Below is a small trained network, with its code and all its weights. Each question gives an input and a class and asks what happens when units are switched off, that is, made to give their printed mean instead of their output.

import numpy as np


def w(rows, s, z=0):
    codes = np.array(rows[::2]) - 128.0
    scale = np.full(codes.shape[1], s)
    scale[-1] = z or s
    return codes * scale


def f(y):
    return np.maximum(y, 0)


def log_softmax(a):
    a = a - a.max(-1, keepdims=True)
    return a - np.log(np.exp(a).sum(-1, keepdims=True))


def net(x, mask):
    res = np.array(x, float).reshape(1, 7) / 4 @ E
    y = f(res @ A[0][:, :-1].T + A[0][:, -1])
    res = res + np.where(mask, y, B[0][:, -1]) @ B[0][:, :-1]
    return log_softmax(res[-1] @ U[:, :-1].T + U[:, -1])


A, B = {}, {}
E = w([
[127,133,130,126,130,128],'x0',
[134,125,122,133,127,135],'x1',
[131,129,128,128,130,133],'x2',
[130,127,125,131,129,136],'x3',
[222,175,237,169,5,166],'x4',
[121,128,127,127,123,125],'x5',
[149,234,94,253,163,35],'x6',
],0.0052)
A[0] = w([
[133,130,139,134,107,128,112],'N0',
[93,50,167,26,75,187,209],'N1',
[120,115,112,124,131,114,66],'N2',
[133,154,114,173,127,97,166],'N3',
[102,166,113,134,107,120,195],'N4',
[158,155,210,166,4,143,68],'N5',
[113,207,105,254,139,63,172],'N6',
[139,159,102,173,118,85,173],'N7',
[73,92,41,92,193,82,2],'N8',
[154,149,202,170,4,142,71],'N9',
[127,140,116,159,121,106,154],'N10',
[83,91,64,106,175,86,20],'N11',
[121,72,135,21,67,164,208],'N12',
[119,178,102,203,119,92,177],'N13',
[120,115,137,109,118,138,167],'N14',
],0.0097,0.0009)
B[0] = w([
[96,153,115,124,128,134,143],'N0',
[198,98,180,197,24,43,254],'N1',
[115,133,133,120,139,144,140],'N2',
[146,107,155,138,81,120,162],'N3',
[154,107,136,140,121,138,145],'N4',
[52,169,60,70,255,183,229],'N5',
[185,60,182,162,13,85,214],'N6',
[152,89,154,138,77,117,167],'N7',
[88,198,89,92,220,205,227],'N8',
[51,160,55,78,251,172,224],'N9',
[141,115,152,120,104,110,149],'N10',
[92,182,109,90,198,181,203],'N11',
[176,100,173,190,36,64,233],'N12',
[161,89,167,129,61,92,180],'N13',
[154,119,121,154,108,134,153],'N14',
],0.0091,0.0075)
U = w([
[189,84,183,176,7,66,253],'0',
[61,178,70,78,254,187,3],'1',
],0.0083,0.00038)

Each question gives the input, the list of numbers given to net, and the class t.
The units are the neurons (one row each of A and B). Each row of codes is followed by its name. A weight is (code - 128) times the scale printed after its matrix; where a second scale follows, it is the last column's (A, B and U).
mask holds one flag per neuron, in row order. A switched-off neuron (its flag False) gives its mean, the last column of its row in B, instead of its output. The means were averaged over made-up inputs and are rounded, as every weight is.
A unit's drop is (log p(t) with every unit on - log p(t) with that unit switched off) / (log p(t) with every unit on - log p(t) with every unit switched off).
most important unit: the unit with the biggest drop
top k neurons: the k neurons with the biggest drops, biggest first
drop of u: that unit's drop, to one decimal
input [-6,-6,-3,-5,-5,-5,-8], class 0: most important unit -> N1
input [6,3,-4,1,-4,0,5], class 0: top 3 neurons -> [N6, N5, N9]
input [3,-4,4,-1,-3,0,3], class 0: top 3 neurons -> [N5, N9, N6]
input [-3,-4,-6,-7,-7,-7,-7], class 0: top 2 neurons -> [N1, N12]
input [4,0,-1,2,7,-8,6], class 1: top 4 neurons -> [N5, N9, N1, N12]
input [8,8,3,2,-5,-1,5], class 0: top 4 neurons -> [N6, N5, N9, N13]
input [6,6,3,3,-5,2,5], class 0: top 3 neurons -> [N6, N5, N9]
input [5,5,-7,-8,-4,3,-5], class 0: top 4 neurons -> [N1, N5, N9, N12]
input [8,0,1,0,-5,-7,8], class 0: drop of N6 -> 0.3
input [5,-6,7,-2,5,4,4], class 1: drop of N5 -> 1.1
input [-1,2,7,1,-5,3,7], class 0: drop of N6 -> 0.7
